Here is a tiny trained network, its code and every weight. The questions are about switching its units off for an input and a class, where a switched-off unit gives its printed mean instead of its output.

import numpy as np


def w(rows, s, z=0):
    codes = np.array(rows[::2]) - 128.0
    scale = np.full(codes.shape[1], s)
    scale[-1] = z or s
    return codes * scale


def f(y):
    return np.maximum(y, 0)


def log_softmax(a):
    a = a - a.max(-1, keepdims=True)
    return a - np.log(np.exp(a).sum(-1, keepdims=True))


def net(x, mask):
    res = np.array(x, float).reshape(1, 4) / 4 @ E
    y = f(res @ A[0][:, :-1].T + A[0][:, -1])
    res = res + np.where(mask, y, B[0][:, -1]) @ B[0][:, :-1]
    return log_softmax(res[-1] @ U[:, :-1].T + U[:, -1])


A, B = {}, {}
E = w([
[134,133,72,208,127,112,81,175],'x0',
[194,184,89,116,65,168,133,157],'x1',
[102,2,116,124,28,108,92,118],'x2',
[101,133,225,153,85,103,102,168],'x3',
],0.014)
A[0] = w([
[106,63,147,102,136,150,163,70,197],'neuron 0',
[189,158,60,190,141,105,104,150,183],'neuron 1',
[218,86,112,45,51,181,84,180,95],'neuron 2',
[53,123,180,164,240,75,119,115,149],'neuron 3',
[161,120,129,79,88,209,166,152,182],'neuron 4',
[210,163,77,111,68,151,107,153,178],'neuron 5',
[66,56,131,56,124,66,125,99,120],'neuron 6',
[156,144,77,142,136,92,77,200,66],'neuron 7',
[112,125,74,109,82,121,109,122,178],'neuron 8',
[167,181,170,118,116,205,205,105,153],'neuron 9',
[50,98,117,158,50,95,70,133,254],'neuron 10',
[52,64,148,98,133,73,155,112,154],'neuron 11',
[168,201,127,75,138,208,247,144,157],'neuron 12',
],0.011,0.0045)
B[0] = w([
[50,147,152,99,54,74,93,90,200],'neuron 0',
[83,182,129,104,79,132,32,197,212],'neuron 1',
[209,140,24,122,126,189,140,149,221],'neuron 2',
[109,148,10,141,228,151,77,157,217],'neuron 3',
[189,130,157,108,154,166,172,190,193],'neuron 4',
[215,155,55,128,108,191,81,44,225],'neuron 5',
[142,137,132,142,34,61,61,85,216],'neuron 6',
[107,146,147,127,83,96,77,86,178],'neuron 7',
[146,123,160,122,96,181,104,152,185],'neuron 8',
[159,164,172,214,165,144,180,61,208],'neuron 9',
[254,43,145,126,73,164,77,199,242],'neuron 10',
[108,176,194,123,77,39,17,189,209],'neuron 11',
[216,112,178,115,108,212,201,67,248],'neuron 12',
],0.0081,0.016)
U = w([
[147,123,153,158,50,95,92,162,235],'0',
[50,152,113,212,176,102,101,206,195],'1',
[77,184,83,75,101,90,102,112,54],'2',
[96,131,152,90,192,90,203,60,16],'3',
[194,168,97,190,120,188,169,109,250],'4',
[160,140,10,68,140,150,160,146,61],'5',
[157,144,204,138,110,126,250,72,48],'6',
],0.011,0.0022)

Each question gives the input, the list of numbers given to net, and the class t.
The units are the neurons (one row each of A and B). Each row of codes is followed by its name. A weight is (code - 128) times the scale printed after its matrix; where a second scale follows, it is the last column's (A, B and U).
mask holds one flag per neuron, in row order. A switched-off neuron (its flag False) gives its mean, the last column of its row in B, instead of its output. The means were averaged over made-up inputs and are rounded, as every weight is.
A unit's drop is (log p(t) with every unit on - log p(t) with that unit switched off) / (log p(t) with every unit on - log p(t) with every unit switched off).
The circuit of an input: a set's keep is (log p(t) with only the set's units on - log p(t) with every unit switched off) / (log p(t) with every unit on - log p(t) with every unit switched off). Starting from the 12 units with the biggest drops (on a tie, the unit counted first), units are removed one at a time, each time the one whose removal leaves the highest keep (on an exact tie, the one counted first), for as long as the keep stays at least 0.8.
circuit, biggest first: the units of the circuit, biggest drop first
unit that matters most: the unit with the biggest drop
k most important neurons: the k neurons with the biggest drops, biggest first
drop of u: that unit's drop, to one decimal
input [-7,-5,-1,6], class 2: circuit, biggest first -> (neuron 3; neuron 10)
input [-6,7,-8,0], class 6: unit that matters most -> neuron 12
input [2,6,5,5], class 4: 2 most important neurons -> (neuron 2; neuron 11)
input [1,-5,-7,3], class 1: circuit, biggest first -> (neuron 3; neuron 5)
input [-8,-5,0,3], class 2: circuit, biggest first -> (neuron 10; neuron 0)
input [-5,-7,2,-2], class 2: circuit, biggest first -> (neuron 3; neuron 0)
input [5,1,-2,-6], class 5: 2 most important neurons -> (neuron 9; neuron 11)
input [2,6,2,4], class 4: 3 most important neurons -> (neuron 11; neuron 2; neuron 5)
input [-7,8,8,-7], class 4: circuit, biggest first -> (neuron 3; neuron 5)
input [-3,-3,-1,-3], class 2: circuit, biggest first -> (neuron 10; neuron 0)
input [-8,-2,0,-1], class 6: 4 most important neurons -> (neuron 1; neuron 10; neuron 9; neuron 12)
input [8,0,3,-8], class 0: 2 most important neurons -> (neuron 1; neuron 3)
input [0,7,7,-6], class 5: 2 most important neurons -> (neuron 2; neuron 9)
input [0,6,8,0], class 5: circuit, biggest first -> (neuron 2)
input [-6,-7,2,0], class 2: 3 most important neurons -> (neuron 3; neuron 0; neuron 12)
input [-7,8,-1,7], class 4: 3 most important neurons -> (neuron 2; neuron 5; neuron 0)
input [-6,-8,-3,0], class 2: 2 most important neurons -> (neuron 0; neuron 6)
input [5,7,8,-4], class 5: 4 most important neurons -> (neuron 2; neuron 9; neuron 12; neuron 1)
input [5,-7,1,-1], class 1: 2 most important neurons -> (neuron 3; neuron 12)
input [0,7,7,-4], class 5: circuit, biggest first -> (neuron 2)
input [7,-2,-1,7], class 1: drop of neuron 3 -> 0.4
input [7,-7,-4,-4], class 1: drop of neuron 4 -> 0.0
input [1,-5,0,-1], class 1: drop of neuron 5 -> 0.1
